Here is a tiny trained network, its code and every weight. The questions are about switching its units off for an input and a target symbol, where a switched-off unit gives its printed mean instead of its output.

import numpy as np


def w(rows, s, z=0):
    codes = np.array(rows[::2]) - 128.0
    scale = np.full(codes.shape[1], s)
    scale[-1] = z or s
    return codes * scale


def norm(h):
    return h / np.sqrt((h * h).mean(-1, keepdims=True) + 1e-5)


def f(y):
    return y / 2 * (1 + np.tanh(0.7978845608 * (y + 0.044715 * y**3)))


def softmax(a):
    e = np.exp(a - a.max(-1, keepdims=True))
    return e / e.sum(-1, keepdims=True)


def log_softmax(a):
    a = a - a.max(-1, keepdims=True)
    return a - np.log(np.exp(a).sum(-1, keepdims=True))


def net(x, mask):
    ids = ['αδεζθξτφψ'.index(c) for c in x.split()]
    T = len(ids)
    res = E[ids] + P[:T]
    q, k, v = (norm(res) @ M[0].T for M in (Q, K, V))
    z = softmax(np.where(np.tri(T) > 0, q @ k.T / 4**0.5, -1e9)) @ v
    res = res + np.where(mask[0], z, O[0][:, -1]) @ O[0][:, :-1]
    y = f(norm(res) @ A[0][:, :-1].T + A[0][:, -1])
    res = res + np.where(mask[1:9], y, B[0][:, -1]) @ B[0][:, :-1]
    return log_softmax(norm(res)[-1] @ U[:, :-1].T + U[:, -1])


Q, K, V, O, A, B = {}, {}, {}, {}, {}, {}
E = w([
[129,151,83,121,141],'α',
[132,175,93,104,109],'δ',
[157,107,144,95,126],'ε',
[130,178,108,131,129],'ζ',
[168,148,156,111,146],'θ',
[254,113,105,197,118],'ξ',
[172,139,153,88,103],'τ',
[125,130,156,89,128],'φ',
[108,166,89,107,136],'ψ',
],0.0064)
P = w([
[4,79,52,205,57],'0',
[196,90,98,96,197],'1',
[152,51,119,80,165],'2',
[92,133,205,239,129],'3',
[171,246,221,221,221],'4',
[212,132,104,125,236],'5',
[159,106,144,184,171],'6',
[82,122,221,228,123],'7',
[150,206,205,190,206],'8',
[190,182,147,142,245],'9',
[154,121,144,177,183],'10',
[118,128,177,234,158],'11',
],0.0025)
Q[0] = w([
[89,160,78,237,38],'h0',
[105,161,162,58,132],'h0',
[65,170,2,249,39],'h0',
[76,130,238,128,113],'h0',
],0.0076)
K[0] = w([
[224,196,128,62,254],'h0',
[158,104,68,200,60],'h0',
[222,210,150,93,253],'h0',
[157,48,41,110,129],'h0',
],0.0085)
V[0] = w([
[42,232,197,84,97],'h0',
[243,151,129,141,25],'h0',
[128,120,174,3,71],'h0',
[93,19,158,118,244],'h0',
],0.0055)
O[0] = w([
[17,161,211,120,74,1],'h0',
[41,98,66,201,233,187],'h0',
[40,142,173,43,254,115],'h0',
[215,174,137,83,110,70],'h0',
],0.0063,0.0021)
A[0] = w([
[163,106,176,117,78,74],'n0',
[171,96,130,154,153,173],'n1',
[113,115,198,71,170,3],'n2',
[146,134,62,117,105,132],'n3',
[122,82,252,109,113,66],'n4',
[156,116,203,98,133,172],'n5',
[128,189,138,146,107,159],'n6',
[104,190,83,111,137,107],'n7',
],0.011,0.0057)
B[0] = w([
[65,190,51,113,161,137],'n0',
[124,122,143,89,122,254],'n1',
[86,123,110,163,29,141],'n2',
[109,208,159,173,113,168],'n3',
[212,246,152,140,182,145],'n4',
[96,1,108,115,123,197],'n5',
[109,80,56,81,100,152],'n6',
[124,113,65,102,166,143],'n7',
],0.0066,0.0054)
U = w([
[143,218,113,153,75,120],'α',
[3,102,119,158,157,67],'δ',
[158,204,83,59,200,32],'ε',
[88,95,119,196,62,40],'ζ',
[126,185,174,59,93,251],'θ',
[215,102,85,217,167,94],'ξ',
[114,158,205,171,206,230],'τ',
[134,14,122,53,143,143],'φ',
[178,113,79,104,35,93],'ψ',
],0.013,0.0025)

Each question gives the input, a string of symbols that net reads in full, and the target symbol t.
The units are the heads (4 rows each of Q, K, V and O) and the neurons (one row each of A and B). Each row of codes is followed by its name. A weight is (code - 128) times the scale printed after its matrix; where a second scale follows, it is the last column's (O, A, B and U).
mask holds one flag per unit, heads first, then neurons. A switched-off unit (its flag False) gives its mean, the last column of its rows in O or B, instead of its output. The means were averaged over made-up inputs and are rounded, as every weight is.
A unit's drop is (log p(t) with every unit on - log p(t) with that unit switched off) / (log p(t) with every unit on - log p(t) with every unit switched off).
The circuit of an input: a set's keep is (log p(t) with only the set's units on - log p(t) with every unit switched off) / (log p(t) with every unit on - log p(t) with every unit switched off). Starting from all 9 units, units are removed one at a time, each time the one whose removal leaves the highest keep (on an exact tie, the one counted first), for as long as the keep stays at least 0.8.
units of the circuit, in order: the units of the circuit, biggest drop first
unit that matters most: the unit with the biggest drop
top k neurons: the k neurons with the biggest drops, biggest first
drop when u is switched off: that unit's drop, to one decimal
input ε δ τ φ ε δ, target φ: unit that matters most => h0
input δ τ τ δ ε τ, target τ: units of the circuit, in order => [h0; n4]
input ε δ δ φ ε ξ α ζ, target ξ: top 4 neurons => [n5; n0; n2; n3]
input ψ δ ε, target ε: units of the circuit, in order => [h0; n4; n0]
input ζ θ ε ξ ε ζ α ε ε δ φ φ, target α: units of the circuit, in order => [h0; n4]
input α ε α, target α: units of the circuit, in order => [h0; n3]
input ε φ ξ, target φ: units of the circuit, in order => [h0; n4]
input δ δ ε ε δ φ δ α φ δ φ ξ, target φ: top 2 neurons => [n5; n6]
input φ δ ξ δ ε ε ξ δ ε φ α, target ε: top 2 neurons => [n5; n2]
input ζ ε ε ε δ α ζ ψ ε, target α: top 2 neurons => [n4; n0]
input φ ε φ δ ε, target θ: top 3 neurons => [n4; n2; n5]
input φ φ ξ τ δ ε, target θ: top 2 neurons => [n4; n2]
input ε τ ζ ζ θ φ ξ ε δ θ, target φ: top 2 neurons => [n5; n4]
input ψ ε ε φ δ τ α ε, target ε: unit that matters most => n4
input α ε ξ ε φ, target ψ: drop when n6 is switched off => 0.0
input ζ δ ε ε, target α: drop when h0 is switched off => 0.9
input τ ε δ ε ξ τ θ θ, target δ: drop when h0 is switched off => 1.4
input ε φ θ ε ζ ε ε δ, target ε: drop when n5 is switched off => 0.1
